Below is a small trained network, with its code and all its weights. Each question gives an input and a target symbol and asks what happens when units are switched off, that is, made to give their printed mean instead of their output.

import numpy as np


def w(rows, s, z=0):
    codes = np.array(rows[::2]) - 128.0
    scale = np.full(codes.shape[1], s)
    scale[-1] = z or s
    return codes * scale


def norm(h):
    return h / np.sqrt((h * h).mean(-1, keepdims=True) + 1e-5)


def f(y):
    return y / 2 * (1 + np.tanh(0.7978845608 * (y + 0.044715 * y**3)))


def softmax(a):
    e = np.exp(a - a.max(-1, keepdims=True))
    return e / e.sum(-1, keepdims=True)


def log_softmax(a):
    a = a - a.max(-1, keepdims=True)
    return a - np.log(np.exp(a).sum(-1, keepdims=True))


def net(x, mask):
    ids = ['Παβδεζηλμστψ'.index(c) for c in x.split()]
    T = len(ids)
    res = E[ids] + P[:T]
    u = 0
    for l in range(2):
        q, k, v = (norm(res) @ M[l].T for M in (Q, K, V))
        z = softmax(np.where(np.tri(T) > 0, q @ k.T / 2**0.5, -1e9)) @ v
        res = res + np.where(mask[u], z, O[l][:, -1]) @ O[l][:, :-1]
        u += 1
        y = f(norm(res) @ A[l][:, :-1].T + A[l][:, -1])
        res = res + np.where(mask[u : u + 4], y, B[l][:, -1]) @ B[l][:, :-1]
        u += 4
    return log_softmax(norm(res)[-1] @ U[:, :-1].T + U[:, -1])


Q, K, V, O, A, B = {}, {}, {}, {}, {}, {}
E = w([
[87,129,4,57,140,165,81],'Π',
[165,140,138,120,119,155,119],'α',
[143,73,106,157,150,161,93],'β',
[143,87,111,219,91,155,156],'δ',
[89,140,90,126,121,122,176],'ε',
[144,133,72,103,119,142,175],'ζ',
[142,183,144,105,117,128,126],'η',
[147,132,81,174,173,148,118],'λ',
[187,111,168,107,78,129,110],'μ',
[142,131,89,113,122,69,190],'σ',
[157,181,149,145,70,67,122],'τ',
[144,224,96,168,32,155,146],'ψ',
],0.025)
P = w([
[158,133,191,210,156,154,22],'0',
[102,165,194,73,191,224,177],'1',
[128,37,79,3,117,136,162],'2',
[118,66,80,35,80,117,177],'3',
[116,93,86,65,65,116,176],'4',
[105,107,80,75,63,115,180],'5',
[100,114,75,91,36,108,184],'6',
[100,111,75,87,38,101,186],'7',
[98,126,76,99,20,97,191],'8',
[99,134,82,84,16,99,183],'9',
[86,134,80,109,25,111,188],'10',
],0.0048)
Q[0] = w([
[147,154,55,149,52,127,96],'L0H0',
[142,195,95,115,89,254,78],'L0H0',
],0.0092)
K[0] = w([
[196,109,97,169,110,55,94],'L0H0',
[255,219,73,151,150,118,176],'L0H0',
],0.01)
V[0] = w([
[221,133,82,62,163,77,231],'L0H0',
[142,100,37,61,29,253,156],'L0H0',
],0.0048)
O[0] = w([
[159,63,163,83,153,95,184,213],'L0H0',
[136,151,87,7,94,212,167,254],'L0H0',
],0.011,0.0032)
A[0] = w([
[136,242,174,126,63,145,168,1],'L0N0',
[143,116,76,68,135,111,203,64],'L0N1',
[53,68,109,106,190,73,254,93],'L0N2',
[122,34,20,205,163,124,85,92],'L0N3',
],0.0081,0.00066)
B[0] = w([
[151,50,65,40,189,74,109,161],'L0N0',
[170,2,167,80,245,179,103,227],'L0N1',
[64,78,160,246,79,130,99,195],'L0N2',
[121,119,108,62,138,65,184,254],'L0N3',
],0.0084,0.0083)
Q[1] = w([
[102,161,185,107,126,170,146],'L1H0',
[89,31,13,3,74,132,177],'L1H0',
],0.011)
K[1] = w([
[199,138,171,78,123,67,144],'L1H0',
[159,131,100,226,137,129,10],'L1H0',
],0.011)
V[1] = w([
[139,157,154,139,100,151,194],'L1H0',
[251,183,191,129,128,102,86],'L1H0',
],0.012)
O[1] = w([
[135,11,74,106,81,149,59,2],'L1H0',
[191,123,157,134,169,130,100,74],'L1H0',
],0.012,0.0092)
A[1] = w([
[2,113,115,66,83,104,139,252],'L1N0',
[110,105,54,136,172,120,163,90],'L1N1',
[199,64,62,139,138,109,86,40],'L1N2',
[117,145,112,143,125,92,181,141],'L1N3',
],0.013,0.0015)
B[1] = w([
[45,99,196,160,149,164,55,255],'L1N0',
[182,158,75,61,121,69,188,239],'L1N1',
[111,233,174,145,6,118,179,175],'L1N2',
[129,73,120,68,41,136,116,214],'L1N3',
],0.011,0.0088)
U = w([
[94,128,65,108,173,156,67,155],'Π',
[138,149,149,137,136,199,126,105],'α',
[63,197,162,119,130,129,187,168],'β',
[114,122,100,191,43,192,142,158],'δ',
[61,124,153,178,148,172,103,252],'ε',
[138,75,86,122,142,248,152,53],'ζ',
[116,137,181,98,212,90,87,111],'η',
[151,118,24,126,151,82,131,169],'λ',
[144,147,213,121,72,161,107,82],'μ',
[120,45,177,141,110,62,151,89],'σ',
[120,156,175,145,95,36,79,102],'τ',
[147,168,66,121,52,182,121,58],'ψ',
],0.013,0.0036)

Each question gives the input, a string of symbols that net reads in full, and the target symbol t.
The units are the heads (2 rows each of Q, K, V and O) and the neurons (one row each of A and B). Each row of codes is followed by its name. A weight is (code - 128) times the scale printed after its matrix; where a second scale follows, it is the last column's (O, A, B and U).
mask holds one flag per unit, layer by layer, with each layer's heads first. A switched-off unit (its flag False) gives its mean, the last column of its rows in O or B, instead of its output. The means were averaged over made-up inputs and are rounded, as every weight is.
A unit's drop is (log p(t) with every unit on - log p(t) with that unit switched off) / (log p(t) with every unit on - log p(t) with every unit switched off).
The circuit of an input: a set's keep is (log p(t) with only the set's units on - log p(t) with every unit switched off) / (log p(t) with every unit on - log p(t) with every unit switched off). Starting from all 10 units, units are removed one at a time, each time the one whose removal leaves the highest keep (on an exact tie, the one counted first), for as long as the keep stays at least 0.8.
units of the circuit, in order: the units of the circuit, biggest drop first
top k neurons: the k neurons with the biggest drops, biggest first
k most important neurons of layer l: the k neurons of layer l with the biggest drops, biggest first
input η μ ψ λ β η λ β, target η: top 3 neurons -> [L0N3 L0N0 L1N1]
input η β ε β α ψ σ λ β, target η: units of the circuit, in order -> [L0H0 L0N3 L1H0]
input η β β σ λ σ σ η β λ, target η: units of the circuit, in order -> [L0N3 L0H0 L1H0]
input ε β β β μ ψ α β λ β, target ε: units of the circuit, in order -> [L1H0 L1N0]
input β β η β, target β: units of the circuit, in order -> [L1H0 L0N1]
input σ ζ σ ζ ζ, target ζ: units of the circuit, in order -> [L0N1]
input η β λ, target η: top 3 neurons -> [L0N3 L0N0 L1N1]
input μ β β β μ β ζ λ β, target μ: units of the circuit, in order -> [L1H0 L0N3 L1N2]
input β η β β σ α σ μ, target β: units of the circuit, in order -> [L0H0 L1H0 L0N3]
input σ σ ε β Π β β η, target σ: units of the circuit, in order -> [L0H0 L0N0]
input η σ σ, target σ: units of the circuit, in order -> [L0N2 L0H0]
input δ β δ, target δ: units of the circuit, in order -> [L1H0 L0N1 L1N2]
input λ σ β σ β ε, target ε: units of the circuit, in order -> [L0N2 L1N0]
input σ μ τ η σ σ, target σ: units of the circuit, in order -> [L0N2 L0N1]
input μ μ λ τ μ Π σ σ β, target μ: top 4 neurons -> [L0N3 L1N2 L0N1 L1N1]
input δ β β β α β β β β, target δ: units of the circuit, in order -> [L1H0 L1N2]
input λ μ β, target λ: units of the circuit, in order -> [L0H0 L1N0]
input μ β β β β λ β μ ζ σ, target μ: units of the circuit, in order -> [L1H0 L0N3 L1N2 L0N1]
input σ β ψ ψ β ε, target ε: top neuron -> [L1N0]
input ζ σ μ λ β ζ β ψ λ λ, target λ: most important neuron of layer 0 -> [L0N1]
input λ ε η ψ β σ, target λ: top 3 neurons -> [L0N1 L1N0 L1N1]
input λ σ ψ λ η μ β ψ β β ζ, target λ: top 4 neurons -> [L1N0 L1N1 L0N1 L1N3]
input λ η β β ψ ψ α β, target λ: top 4 neurons -> [L0N2 L0N3 L1N0 L1N1]
input ψ ψ λ β, target ψ: top 3 neurons -> [L1N2 L0N3 L0N1]
input σ ε ε β σ λ, target σ: top 2 neurons -> [L0N2 L1N0]
input η β α ε β η η, target η: top 3 neurons -> [L0N0 L0N3 L1N1]
input σ σ β λ ζ β μ δ β λ, target σ: 3 most important neurons of layer 0 -> [L0N2 L0N3 L0N0]
input η η ε β σ σ, target η: 2 most important neurons of layer 0 -> [L0N0 L0N3]
input λ δ λ β η, target η: top neuron -> [L0N0]
